Below are the code and all the weights of a small trained network. Each question names an input and a class and asks about switching units off, where a switched-off unit gives its printed mean instead of its output.

import numpy as np


def w(rows, s, z=0):
    codes = np.array(rows[::2]) - 128.0
    scale = np.full(codes.shape[1], s)
    scale[-1] = z or s
    return codes * scale


def f(y):
    return np.maximum(y, 0)


def log_softmax(a):
    a = a - a.max(-1, keepdims=True)
    return a - np.log(np.exp(a).sum(-1, keepdims=True))


def net(x, mask):
    res = np.array(x, float).reshape(1, 7) / 4 @ E
    y = f(res @ A[0][:, :-1].T + A[0][:, -1])
    res = res + np.where(mask, y, B[0][:, -1]) @ B[0][:, :-1]
    return log_softmax(res[-1] @ U[:, :-1].T + U[:, -1])


A, B = {}, {}
E = w([
[128,123,131,160,135,170,147,111,122,148,95],'x0',
[134,122,138,71,79,176,111,164,130,160,143],'x1',
[112,95,140,135,158,178,90,116,149,138,82],'x2',
[108,173,113,75,125,25,126,74,118,174,146],'x3',
[156,134,222,165,93,99,114,153,8,121,118],'x4',
[70,134,92,106,158,170,69,112,72,162,132],'x5',
[153,160,168,84,84,182,170,62,150,150,165],'x6',
],0.013)
A[0] = w([
[175,107,65,219,188,104,151,129,227,63,90,180],'N1',
[96,25,171,178,98,182,92,202,111,87,102,5],'N2',
[65,228,76,99,116,155,148,49,140,214,151,126],'N3',
[48,108,115,118,160,72,32,167,78,129,167,220],'N4',
[136,55,134,149,155,174,119,138,120,114,85,17],'N5',
[142,110,55,27,133,180,140,91,243,141,162,90],'N6',
[103,62,143,131,149,141,202,132,194,62,129,194],'N7',
[137,180,107,72,87,71,177,56,124,191,164,2],'N8',
[195,176,254,127,44,129,166,135,111,87,207,104],'N9',
[105,115,86,59,108,164,144,102,238,146,166,80],'N10',
],0.0079,0.0024)
B[0] = w([
[172,65,160,138,255,181,224,88,92,86,103,239],'N1',
[151,152,212,180,135,188,81,193,118,108,135,209],'N2',
[202,134,142,192,152,140,119,115,92,151,106,226],'N3',
[162,147,56,122,203,99,106,132,143,146,72,211],'N4',
[78,161,220,99,186,214,124,165,168,87,164,176],'N5',
[184,182,71,90,118,126,34,82,173,237,115,252],'N6',
[208,142,164,117,126,163,113,115,75,174,96,198],'N7',
[153,55,128,204,155,167,133,195,200,101,141,223],'N8',
[205,23,137,73,69,63,196,126,28,99,42,247],'N9',
[159,173,100,116,133,64,65,106,122,184,100,229],'N10',
],0.0092,0.013)
U = w([
[148,80,158,89,2,95,171,87,81,106,97,81],'0',
[35,113,67,129,215,81,172,81,128,19,129,76],'1',
[73,138,82,174,46,117,112,151,158,150,180,69],'2',
[145,205,52,98,139,84,59,55,105,199,85,151],'3',
[137,127,55,165,130,110,153,62,188,107,179,37],'4',
[168,102,160,197,182,183,136,119,80,120,71,231],'5',
[130,105,4,102,131,104,115,218,148,71,141,138],'6',
[81,204,174,200,97,211,73,148,143,128,169,5],'7',
],0.0086,0.0029)

Each question gives the input, the list of numbers given to net, and the class t.
The units are the neurons (one row each of A and B). Each row of codes is followed by its name. A weight is (code - 128) times the scale printed after its matrix; where a second scale follows, it is the last column's (A, B and U).
mask holds one flag per neuron, in row order. A switched-off neuron (its flag False) gives its mean, the last column of its row in B, instead of its output. The means were averaged over made-up inputs and are rounded, as every weight is.
A unit's drop is (log p(t) with every unit on - log p(t) with that unit switched off) / (log p(t) with every unit on - log p(t) with every unit switched off).
The circuit of an input: a set's keep is (log p(t) with only the set's units on - log p(t) with every unit switched off) / (log p(t) with every unit on - log p(t) with every unit switched off). Starting from all 10 units, units are removed one at a time, each time the one whose removal leaves the highest keep (on an exact tie, the one counted first), for as long as the keep stays at least 0.8.
circuit, biggest first: the units of the circuit, biggest drop first
k most important neurons: the k neurons with the biggest drops, biggest first
drop when u is switched off: that unit's drop, to one decimal
input [5,3,8,-3,7,-7,7], class 0: circuit, biggest first	N9
input [5,6,4,-2,1,2,2], class 7: circuit, biggest first	N9, N1
input [-7,-5,3,4,1,-4,2], class 1: circuit, biggest first	N6, N3, N2
input [3,8,-7,2,7,7,-1], class 0: circuit, biggest first	N9, N1
input [-3,3,3,1,1,-1,-7], class 6: 3 most important neurons	N3, N1, N7
input [4,-8,-7,7,-3,-4,-3], class 5: 3 most important neurons	N1, N8, N3
input [-4,-1,-2,2,5,4,-4], class 3: 3 most important neurons	N8, N1, N4
input [-5,-5,-4,7,-2,2,-7], class 1: 2 most important neurons	N6, N10
input [-2,3,6,-5,-7,3,5], class 3: drop when N1 is switched off	0.0
input [0,-8,-5,0,0,3,-2], class 1: drop when N6 is switched off	0.2
input [1,1,2,-1,-8,-8,2], class 3: drop when N6 is switched off	0.2
